M = [-47.2  -6.0 -23.9  -1.0]
M[0]: -47.2
M[3]: -1.0

m =
[[-0.5, 40.5, -37.2, 18.4, 21.5, -20.4],
 [19.8, 52.9, 38.7, 26.8, -17.4, -35.4],
 [-46.1, -1.3, 35.3, -14.4, -4.4, 39.1],
 [-46.6, 13.8, -21.1, 10.1, 20.5, 8.3],
 [-34.6, 11.6, -23.3, 4.0, 47.5, 39.3]]
m[0,0] = -0.5
m[1,1] = 52.9
m[2,1] = -1.3
m[3,4] = 20.5
m[3,5] = 8.3
m[1] = [19.8, 52.9, 38.7, 26.8, -17.4, -35.4]
m[2,4] = -4.4
m[4] = [-34.6, 11.6, -23.3, 4.0, 47.5, 39.3]
m[3] = [-46.6, 13.8, -21.1, 10.1, 20.5, 8.3]
m[4,4] = 47.5
m[0,1] = 40.5
m[0,5] = -20.4
m[3,1] = 13.8
m[2,0] = -46.1
m[:, 0] = [-0.5, 19.8, -46.1, -46.6, -34.6]
m[0,2] = -37.2
m[1,2] = 38.7
m[3,2] = -21.1
m[:, 3] = [18.4, 26.8, -14.4, 10.1, 4.0]
m[3,3] = 10.1
m[0,4] = 21.5
m[4,0] = -34.6
m[:, 1] = [40.5, 52.9, -1.3, 13.8, 11.6]
m[4,3] = 4.0

data = [[46, 77, 30, 37, 75, 60, 55], [80, 73, 30, 44, 82, 51, 25], [81, 59, 49, 50, 82, 45, 19], [10, 66, 49, 42, 36, 62, 85], [68, 22, 72, 71, 35, 44, 43], [56, 11, 99, 71, 46, 41, 29], [10, 27, 93, 59, 32, 53, 79], [13, 52, 64, 48, 32, 59, 85], [33, 77, 37, 37, 65, 61, 65], [22, 64, 50, 43, 45, 60, 78], [81, 37, 53, 66, 60, 42, 19], [71, 19, 80, 71, 43, 41, 33], [20, 71, 43, 39, 46, 62, 83], [72, 19, 81, 71, 45, 41, 29], [45, 11, 99, 70, 38, 42, 41]]
data[0, 0] => 46
data[13, 0] => 72
data[14] => [45, 11, 99, 70, 38, 42, 41]
data[8, 4] => 65
data[8, 2] => 37
data[14, 2] => 99
data[6] => [10, 27, 93, 59, 32, 53, 79]
data[13, 3] => 71
data[:, 2] => [30, 30, 49, 49, 72, 99, 93, 64, 37, 50, 53, 80, 43, 81, 99]
data[4] => [68, 22, 72, 71, 35, 44, 43]
data[2, 1] => 59
data[2, 4] => 82
data[0, 3] => 37
data[14, 5] => 42
data[10, 0] => 81
data[12, 4] => 46
data[0, 2] => 30
data[10] => [81, 37, 53, 66, 60, 42, 19]
data[10, 4] => 60
data[6, 4] => 32
data[6, 5] => 53
data[8, 5] => 61
data[7, 3] => 48
data[11, 3] => 71
data[:, 0] => [46, 80, 81, 10, 68, 56, 10, 13, 33, 22, 81, 71, 20, 72, 45]
data[8, 3] => 37
data[3] => [10, 66, 49, 42, 36, 62, 85]
data[14, 0] => 45
data[13] => [72, 19, 81, 71, 45, 41, 29]
data[13, 6] => 29
data[12, 0] => 20
data[2, 6] => 19
data[12, 5] => 62
data[5, 6] => 29
data[:, 4] => [75, 82, 82, 36, 35, 46, 32, 32, 65, 45, 60, 43, 46, 45, 38]
data[8] => [33, 77, 37, 37, 65, 61, 65]

W =
array([[59, 48, 48, 26, 52, 73, 57, 51, 34, 49, 46, 48, 44, 44, 17, 47],
       [57, 46, 74, 53, 44, 44, 53, 48, 71, 13, 47, 45, 45, 47, 32, 56],
       [48, 47, 32, 67, 58, 61, 57, 50, 57, 34, 46, 45, 45, 50, 64, 25],
       [59, 46,  2, 54, 41, 53, 50, 37, 70, 29, 46, 46, 45, 58, 48, 42],
       [46, 43, 54, 41, 39, 67, 55, 44, 49, 81, 45, 46, 45, 58, 34, 46],
       [45, 46, 56, 52, 53, 69, 42, 46, 51, 50, 46, 47, 46, 56, 63, 46],
       [18, 48, 44, 39, 61, 56, 57, 25, 81, 65, 47, 45, 46, 49, 16, 28]])
W[-7][0] -> 59
W[-2][9] -> 50
W[-7][-13] -> 26
W[-1][15] -> 28
W[-6][3] -> 53
W[:, 6] -> [57, 53, 57, 50, 55, 42, 57]
W[:, 9] -> [49, 13, 34, 29, 81, 50, 65]
W[:, 12] -> [44, 45, 45, 45, 45, 46, 46]
W[:, 4] -> [52, 44, 58, 41, 39, 53, 61]
W[4][-6] -> 45
W[2][0] -> 48
W[3][10] -> 46
W[-3][3] -> 41
W[-3][9] -> 81
W[0][9] -> 49
W[3][0] -> 59
W[2][14] -> 64
W[-4][-9] -> 37
W[3] -> [59, 46, 2, 54, 41, 53, 50, 37, 70, 29, 46, 46, 45, 58, 48, 42]
W[-6][5] -> 44
W[-7][8] -> 34
W[1][-2] -> 32
W[-4][4] -> 41
W[-3][11] -> 46
W[6][-2] -> 16
W[-7] -> [59, 48, 48, 26, 52, 73, 57, 51, 34, 49, 46, 48, 44, 44, 17, 47]
W[2][-9] -> 50
W[-1][9] -> 65
W[2][4] -> 58
W[:, -14] -> [48, 74, 32, 2, 54, 56, 44]
W[1] -> [57, 46, 74, 53, 44, 44, 53, 48, 71, 13, 47, 45, 45, 47, 32, 56]
W[5][5] -> 69
W[-7][2] -> 48
W[-5][10] -> 46
W[-3][7] -> 44
W[4][15] -> 46
W[-7][-2] -> 17
